[128 = 0]
[138 157 158 144  53 125 133 186  87 155  83 109 129 144 132 113] : 1
[122 141 133 128 127 127 135 143 120 133 125 134 128 126 127 121] : 5
[133 179 160 155  48 125 137 196  83 163  58 115 129 143 135 109] : 1
[116 157 163 148 101 122 161 182  78 149  85 118 123 135 133 101] : 0
[145 155 144 160  38 124 133 198 104 170  35 112 143 156 135 127] : 2
[104 182 121 164 178 125 158 176 115 154 118 144 135  77 137 102] : 8
[100 187 123 144 156 131 146 168 142 172 109 154 131  66 137 118] : 8
[140 127 151 146  63 121 141 164  73 135  87 102 135 156 130 114] : 2
[138 135 147 163  14 123 145 157 102 156   9 111 142 162 132 125] : 3
[119 141 103 142 183 130 139 129 166 147 103 145 139 100 130 136] : 9
[147 124 134 147  52 126 126 153 106 144  50 113 142 157 130 131] : 3
[139 153 135 162  96 126 141 125 122 170  48 129 144 130 135 123] : 5
[139 163 152 162  51 121 139 198  71 150  79 106 139 133 135 105] : 1
[122 131 110 165 170 124 155 140 142 139  75 131 148 112 131 129] : 10
[115 179 136 166 132 124 156 189 103 165  79 132 135 102 137 104] : 6
[121 170 105 168 156 129 148 173 156 173  56 151 148  86 137 131] : 9
[141 137 140 164  73 124 138 166 110 153  34 114 147 152 132 127] : 3
[120 163 137 150 126 125 140 171 109 150  88 129 132 112 134 112] : 6
[130 154  90 180 154 122 153 163 133 145  97 131 156  94 136 121] : 10
[ 98 201 144 148 175 126 153 175 109 167  87 144 126  97 136 102] : 7
[124 124 117 147 159 126 142 129 146 138  63 133 140 127 129 135] : 10
[135 145 138 158  92 125 141 165 125 166  33 126 142 140 136 129] : 4
[124 165 145 143  92 125 134 177  87 144 130 120 127 117 132 106] : 0
[105 176 133 148 151 126 160 178 112 185 105 142 129  96 136  99] : 7
[128 144 157 159  59 119 145 192  65 145  88 109 133 155 133 104] : 1
[141 123 146 155  64 120 137 160  75 131  80 102 140 163 130 113] : 2
[133 156 135 176  74 123 147 190 124 174   4 116 150 143 137 124] : 4
[102 174 125 160 186 127 161 168 146 172  50 150 135  89 136 116] : 9
[114 158 136 147 133 126 143 153 107 142 115 131 129 113 132 108] : 6
[142 126 136 152  78 124 137 142 113 154  38 116 145 157 131 132] : 3
[113 179 130 151 153 125 150 186 100 150 138 133 133  88 135 103] : 7
[ 92 153 136 151 202 122 166 149 111 141 107 138 126 102 133 100] : 8
[110 155 122 152 188 127 154 146 152 162  69 147 139 106 133 124] : 9
[114 189 130 156 133 126 144 191 108 165 108 138 135  85 138 106] : 6
[113 180 123 155 152 125 151 179  99 148 133 135 133  87 136 102] : 7
[115 126 116 146 174 125 153 133 155 148  68 139 143 122 130 130] : 10
[139 137 162 148  54 126 129 169  93 162  17 116 132 172 131 135] : 2
[105 188 120 165 186 126 159 209 114 168 107 138 138  73 139 102] : 8
[123 158 140 159 107 125 149 171 121 165  38 130 140 124 134 121] : 5
[134 159 155 163  51 120 140 198  69 153  65 105 137 142 136 103] : 1
[132 140 163 153  56 121 144 181  75 154  42 105 135 166 131 111] : 2
[133 120 140 166  93 120 148 148 108 145  27 109 144 160 131 123] : 4
[128 160 131 171  93 126 146 164 117 167  49 132 143 123 134 123] : 5
[123 140 157 143 101 121 143 162  72 125 138 112 124 142 130  99] : 0
[112 136 119 135 198 129 143 124 167 144 104 149 132  97 131 129] : 9
[151 146 123 171  62 126 131 173 124 157  48 103 152 140 134 130] : 3
[102 140 126 136 204 127 155 120 144 141 103 146 129  99 131 121] : 9
[115 146 135 151 141 122 150 159 101 142 119 126 133 115 132 106] : 6
[114 165 135 137 157 126 144 145 121 144 143 139 116 103 133 114] : 7
[149 142 136 170  40 122 133 186  79 150  75 104 146 141 134 116] : 2
[139 160 150 176  40 118 148 201  64 162  42 105 143 148 137 107] : 2
[107 180 121 153 174 127 151 166 127 156 118 145 135  75 137 104] : 8
[139 143 150 160  45 122 139 182  88 161  53 107 141 156 133 116] : 2
[112 157 110 157 177 123 151 162 100 134 175 134 138  76 134  95] : 7
[114 144 106 159 170 126 152 147 148 149 103 143 143  90 134 124] : 9
[138 143  83 155 153 129 125 147 166 145 117 144 153  92 132 139] : 10
[146 154 149 157  37 126 131 184 104 162  36 114 140 153 133 125] : 2
[120 147 107 169 176 125 154 144 147 159  66 138 149 100 135 128] : 10
[136 127 147 151  87 126 135 149 123 159  23 119 138 158 129 138] : 3
[104 170 119 146 193 126 155 148 127 143 117 144 130  84 133 108] : 8
[139 130 126 167  93 121 139 156 112 149  50 115 149 147 132 124] : 4
[125 154 131 161 125 124 147 173 109 157  89 126 142 119 134 115] : 5
[101 158 124 138 193 124 156 148 122 132 150 140 130  96 134 107] : 7
[124 157 118 176  86 124 140 186 114 152  59 122 152 131 134 124] : 4
[ 93 166 159 114 183 137 145 135 174 181  38 160 111 117 130 130] : 8
[137 144 132 161  84 125 142 170 123 163  40 121 145 146 132 128] : 4
[119 174 111 171 161 127 153 170 160 181  44 148 147  93 136 129] : 10
[131 170 151 176  65 117 148 209  46 154  82 108 141 133 136  93] : 1
[121 147 162 133  93 124 139 164  80 132 117 116 121 143 130 106] : 0
[126 174 150 165  77 121 146 212  68 156  99 115 136 119 137  99] : 0
[123 175 152 150  60 124 155 193  78 154  94 119 129 120 135 101] : 0
[133 142 145 140 105 123 135 120  70 126 141 109 127 137 130 103] : 0
[124 136 132 156 121 124 153 160 118 154  47 126 133 138 132 121] : 5
[ 94 154 143 137 193 125 161 141 132 145 125 143 121 107 132 107] : 8
[102 166 124 145 186 126 158 152 136 157 110 148 132  93 134 118] : 8
[101 143 120 142 190 126 157 114 138 143 112 142 131 106 131 118] : 9
[136 160 147 158  64 122 138 198  66 143 120 108 137 130 134 102] : 1
[139 112 155 140  65 122 134 141  97 133  52 105 132 176 126 123] : 2
[128 158 127 182  94 121 161 183 100 166  30 119 149 131 136 114] : 4
[108 171 125 142 172 127 149 154 117 146 156 141 129  86 134 106] : 7
[142 146 142 153  53 122 132 173  71 138 106 106 139 143 132 116] : 1
[116 170 147 158 116 125 151 184 121 174   5 130 135 127 135 125] : 5
[124 136 135 147 132 123 145 150 104 136  99 124 135 136 130 116] : 5
[114 167 113 170 163 124 156 167 143 166  35 143 147  92 134 123] : 10
[122 127 106 147 175 128 143 131 159 140  95 141 141 113 130 134] : 10
[141 142 156 152  54 125 132 178 103 157  21 111 137 165 132 128] : 2
[107 142 123 132 198 128 148 128 157 147 102 150 129 101 130 110] : 9
[144 135 153 140  54 124 126 171  91 134  71 107 134 159 130 124] : 2
[111 150 110 142 195 127 148 143 145 142 128 147 134  88 133 118] : 8
[111 162 113 131 199 129 141 136 144 132 164 146 127  79 132 118] : 8
